[-34  66  50 -12 -16  -6 -11  48 -14   3] = rer
[ 27 -44 -38  27  11  -6  -6 -20  22  -5] = rirun
[ -9  37  48 -44 -14  23   0 -10 -34   9] = Litim
[-16  38  47 -23 -13   8  -9  15 -11  -3] = vup
[ 61 -73 -94  52  25  -3  -7 -48   6  29] = bulun
[-16  38  47 -23 -13   5   1 -39  -8  -2] = zapu
[-18  35  23 -14  -7   2   1  17 -19   8] = lag
[ -6  61 108 -50 -30  30 -38   6 -16 -12] = tege
[-16  38  47 -23 -13   5   1  19 -27  12] = Paku
shift -1: [6] => [5]
shift -1: [27] => [26]
shift -1: [-6] => [-7]
shift -1: [ -6  61 108 -50] => [ -7  60 107 -51]
shift +1: [-23 -13   5   1] => [-22 -12   6   2]
shift -1: [ 38  47 -23] => [ 37  46 -24]

[ 22   6  10   8 -22  24  19 -12 -23   1   2 -25  -8  -2  -2   3 -14  -1
  -2 -14 -19  16   0 -17  -6 -40  46   2 -19   0  52  -6 -17  -2   0 -24
 -12  11  -8  21  -3  14  -1  -4 -14   7  35  -7  20  -6 -13  22 -30] : pob
[ 22  -1 -55   1 -42   5  53 -14   2  14 -12  15  13  -1   0  19 -32  11
  -2 -47  -9  43  -4 -41  -1  -2 -39  17   5  32 -34 -17 -19  30  -2  -7
  13  21 -32  40 -29 -12 -44  41 -17   6 -19   1 -10  16  35 -38 -24] : Baso
[ 30  -1 -73   1 -56   7  70 -19   2  18 -16  20  17  -1   0  26 -42  15
  -3 -62 -12  57  -5 -55  -1  -3 -50  23   6  42 -43 -22 -26  40  -3 -10
  17  27 -42  53 -39 -15 -58  54 -22   8 -24   1 -12  21  46 -50 -32] : Natoz
[  9  -4 -58  -3 -27  -9  40  -7  14  13 -12  28  17   0   1  17 -23  11
  -1 -36   2  32  -3 -29   3  20 -62  15  15  30 -60 -12  -9  29  -2   6
  19  13 -26  26 -26 -19 -40  40  -8   2 -37   5 -20  19  40 -48  -6] : Buzep
[ 27   5  -4   8 -33  25  32 -16 -22   4  -1 -21  -5  -2  -2   8 -22   2
  -3 -26 -21  27  -1 -28  -7 -40  36   7 -17   8  43 -10 -22   6  -1 -26
  -9  16 -16  31 -11  11 -12   6 -18   8  30  -7  17  -2  -4  12 -36] : rego
[-12  -7 -50  -9  -1 -27  13   5  30   8 -10  42  19   2   2   9  -5   9
   1 -14  18   9  -2  -6   8  49 -85   9  27  22 -88  -4   8  23  -1  25
  24   0 -12   1 -16 -26 -29  33   6  -5 -57   9 -31  19  40 -53  22] : Tesob
[ 11  -5 -81  -5 -36 -14  53  -9  22  17 -17  41  24   0   2  23 -30  16
  -2 -49   4  43  -4 -39   5  31 -89  21  22  41 -87 -17 -11  41  -3  11
  27  18 -35  35 -36 -27 -56  56 -10   2 -54   7 -29  26  56 -68  -6] : barof
[ 15   7  43   9  -5  27  -6  -7 -30  -7   9 -40 -17  -2  -2  -7   1  -7
  -1   8 -19  -3   2   1  -8 -49  79  -7 -26 -17  83   2 -11 -19   1 -26
 -22   2   8   4  12  24  23 -27  -8   6  54  -9  30 -17 -36  48 -25] : megu
[  9  -1 -30   0 -19   0  26  -6   4   7  -6  11   8   0   0  10 -15   6
  -1 -23  -3  21  -2 -20   0   4 -26   9   5  17 -24  -8  -8  16  -1  -1
   8  10 -16  19 -15  -8 -23  22  -7   2 -14   1  -7   9  20 -23  -9] : lanag
[  5  -4 -56  -4 -22 -12  34  -5  17  12 -12  30  17   1   1  15 -19  11
  -1 -32   5  27  -3 -25   4  26 -66  14  17  28 -65 -11  -6  28  -2  10
  20  11 -23  21 -24 -20 -38  39  -6   0 -40   5 -22  19  40 -49  -1] : rurat
[ -3   3  35   3  13   8 -21   2 -12  -7   7 -20 -11   0  -1  -9  11  -7
   0  19  -4 -16   2  15  -3 -17  42  -8 -11 -17  42   6   3 -17   1  -7
 -13  -6  14 -13  15  13  24 -24   3   0  26  -4  14 -12 -25  31  -1] : Zugiz
shift +1: [1] => [2]
shift +1: [-21  -5  -2] => [-20  -4  -1]
shift -1: [27] => [26]
shift -1: [ -3 -27  -9] => [ -4 -28 -10]
shift -1: [-3] => [-4]
shift +1: [-9] => [-8]

[-52  16 -14  15 -30  15 -41  -2  41   3   5 -18   9 -11  -1   3 -40 -16
 -81  22  11 -77 -12]  zanil
[ 63  23  98  16 -48  83 -85 -41 -14  33 -77 -13  83 -40 -79  32 -30  50
 -32  12 -12  13  45]  Sepi
[ 72  19 -44  84  86  49  -2 -63 -30  24  12  36 -39  58 -74 -15 -38  58
 -21 -77  75  -5 -56]  Raku
shift +1: [ 49  -2 -63 -30] => [ 50  -1 -62 -29]
shift +1: [-16] => [-15]
shift -1: [13] => [12]
shift +1: [-30  24] => [-29  25]
shift +1: [  3 -40] => [  4 -39]
shift +1: [-30] => [-29]
shift -1: [-39  58 -74 -15] => [-40  57 -75 -16]

[-2  4 -1  6  3] -> Zag
[1 4 0 6 3] -> ful
[-3  4 -2  6  3] -> Dom
[ 0  4 -1  6  3] -> Lod
[-3  3 -1  6  1] -> sibi
[-3  4 -2  6  4] -> voki
[ -27  -56 -110    6  -20] -> kez
[ -8  16 100   6   2] -> Bapo
[ 0  5 -1  6  4] -> Vitak
shift +1: [-2  4 -1  6] => [-1  5  0  7]
shift +1: [6] => [7]

